Here is a tiny trained network, its code and every weight. The questions are about switching its units off for an input and a class, where a switched-off unit gives its printed mean instead of its output.

import numpy as np


def w(rows, s, z=0):
    codes = np.array(rows[::2]) - 128.0
    scale = np.full(codes.shape[1], s)
    scale[-1] = z or s
    return codes * scale


def f(y):
    return y / 2 * (1 + np.tanh(0.7978845608 * (y + 0.044715 * y**3)))


def log_softmax(a):
    a = a - a.max(-1, keepdims=True)
    return a - np.log(np.exp(a).sum(-1, keepdims=True))


def net(x, mask):
    res = np.array(x, float).reshape(1, 3) / 4 @ E
    y = f(res @ A[0][:, :-1].T + A[0][:, -1])
    res = res + np.where(mask, y, B[0][:, -1]) @ B[0][:, :-1]
    return log_softmax(res[-1] @ U[:, :-1].T + U[:, -1])


A, B = {}, {}
E = w([
[164,143,196,90,84,195,202,122,92,3,102],'x0',
[22,174,95,110,233,94,240,206,100,147,157],'x1',
[170,55,168,172,138,5,94,159,68,97,33],'x2',
],0.011)
A[0] = w([
[80,162,128,102,205,149,200,144,137,126,149,182],'neuron 1',
[76,153,93,81,231,84,207,205,68,165,99,218],'neuron 2',
[115,109,47,213,180,88,57,147,175,198,130,255],'neuron 3',
[100,188,79,55,112,229,81,45,235,179,234,203],'neuron 4',
[107,137,6,205,146,122,32,110,250,254,250,123],'neuron 5',
[82,142,97,113,177,141,166,150,120,158,157,60],'neuron 6',
[196,57,178,188,65,102,82,90,100,91,79,91],'neuron 7',
[69,178,158,50,176,121,154,153,35,60,78,58],'neuron 8',
[159,127,225,96,100,116,214,185,54,63,44,207],'neuron 9',
[236,58,170,160,80,140,48,90,123,66,30,201],'neuron 10',
[116,171,143,93,167,109,220,189,60,102,119,25],'neuron 11',
[13,219,92,102,176,183,196,191,164,147,170,144],'neuron 12',
[211,49,232,141,89,99,92,178,89,34,94,164],'neuron 13',
[102,157,135,29,100,189,147,122,141,52,161,144],'neuron 14',
[116,186,106,107,109,190,116,99,169,166,224,79],'neuron 15',
[96,123,153,152,190,28,150,187,64,153,119,146],'neuron 16',
[117,216,149,49,99,239,228,84,122,62,138,162],'neuron 17',
[22,191,72,48,237,175,232,203,129,138,211,151],'neuron 18',
[218,26,169,132,68,119,76,56,129,98,59,147],'neuron 19',
[70,84,110,187,233,8,143,212,29,156,79,185],'neuron 20',
[97,217,179,24,153,231,197,117,125,95,216,164],'neuron 21',
],0.009,0.0062)
B[0] = w([
[81,133,126,160,110,138,81,47,133,70,109,191],'neuron 1',
[97,142,31,169,147,95,90,131,183,68,155,216],'neuron 2',
[135,197,86,81,137,81,95,158,181,162,64,210],'neuron 3',
[210,205,139,69,105,119,134,167,131,224,3,221],'neuron 4',
[99,207,16,76,200,23,103,141,226,192,98,220],'neuron 5',
[83,148,154,109,97,91,66,93,156,120,105,162],'neuron 6',
[142,125,145,131,55,154,36,123,99,87,96,215],'neuron 7',
[118,104,177,135,171,73,158,119,122,64,162,175],'neuron 8',
[124,127,83,102,255,83,147,184,189,134,146,219],'neuron 9',
[86,104,161,144,76,113,71,75,128,126,81,255],'neuron 10',
[90,125,164,101,212,53,181,134,90,33,89,173],'neuron 11',
[95,122,163,181,37,151,50,75,121,91,106,219],'neuron 12',
[103,121,145,144,71,110,59,57,117,81,80,229],'neuron 13',
[167,151,165,100,126,111,199,145,88,98,94,186],'neuron 14',
[131,237,79,80,144,110,80,117,159,185,17,175],'neuron 15',
[167,169,126,70,195,140,161,211,113,186,123,185],'neuron 16',
[229,138,170,69,149,156,199,183,27,118,115,224],'neuron 17',
[65,84,123,222,72,167,71,58,175,72,163,247],'neuron 18',
[90,81,138,154,72,113,44,65,151,106,116,236],'neuron 19',
[218,175,171,29,170,92,185,215,84,194,64,222],'neuron 20',
[111,239,40,150,151,119,165,157,146,97,164,223],'neuron 21',
],0.0098,0.023)
U = w([
[147,77,182,125,100,141,108,118,61,96,102,128],'0',
[160,160,117,79,184,126,185,194,117,155,122,155],'1',
[155,145,139,116,80,180,150,144,88,160,124,73],'2',
[23,13,228,229,85,139,191,133,140,229,250,9],'3',
[132,124,123,104,149,119,99,159,152,185,113,137],'4',
[74,92,124,183,157,143,140,112,134,88,214,114],'5',
[85,134,119,170,101,131,82,105,161,107,120,149],'6',
],0.018,0.016)

Each question gives the input, the list of numbers given to net, and the class t.
The units are the neurons (one row each of A and B). Each row of codes is followed by its name. A weight is (code - 128) times the scale printed after its matrix; where a second scale follows, it is the last column's (A, B and U).
mask holds one flag per neuron, in row order. A switched-off neuron (its flag False) gives its mean, the last column of its row in B, instead of its output. The means were averaged over made-up inputs and are rounded, as every weight is.
A unit's drop is (log p(t) with every unit on - log p(t) with that unit switched off) / (log p(t) with every unit on - log p(t) with every unit switched off).
The circuit of an input: a set's keep is (log p(t) with only the set's units on - log p(t) with every unit switched off) / (log p(t) with every unit on - log p(t) with every unit switched off). Starting from the 12 units with the biggest drops (on a tie, the unit counted first), units are removed one at a time, each time the one whose removal leaves the highest keep (on an exact tie, the one counted first), for as long as the keep stays at least 0.8.
circuit, biggest first: the units of the circuit, biggest drop first
most important unit: the unit with the biggest drop
k most important neurons: the k neurons with the biggest drops, biggest first
drop when u is switched off: that unit's drop, to one decimal
input [-5,-1,1], class 1: circuit, biggest first : (neuron 18; neuron 19)
input [-3,7,5], class 1: most important unit : neuron 20
input [4,1,2], class 1: 4 most important neurons : (neuron 18; neuron 12; neuron 9; neuron 19)
input [-3,0,5], class 4: 3 most important neurons : (neuron 17; neuron 21; neuron 14)
input [-5,3,1], class 4: 2 most important neurons : (neuron 17; neuron 21)
input [-7,1,-8], class 4: 3 most important neurons : (neuron 4; neuron 5; neuron 15)
input [6,-1,7], class 0: 4 most important neurons : (neuron 5; neuron 2; neuron 18; neuron 21)
input [-5,5,2], class 4: 3 most important neurons : (neuron 17; neuron 20; neuron 18)
input [2,1,8], class 0: 2 most important neurons : (neuron 5; neuron 13)
input [7,3,-1], class 5: 3 most important neurons : (neuron 20; neuron 4; neuron 18)
input [-4,-4,-5], class 4: 2 most important neurons : (neuron 17; neuron 20)
input [6,7,2], class 5: 2 most important neurons : (neuron 18; neuron 4)
input [1,6,0], class 5: drop when neuron 4 is switched off : 0.2
input [-3,3,1], class 4: drop when neuron 20 is switched off : 0.3
input [-2,-5,7], class 0: drop when neuron 18 is switched off : 0.4
input [1,-3,8], class 0: most important neuron : (neuron 5)
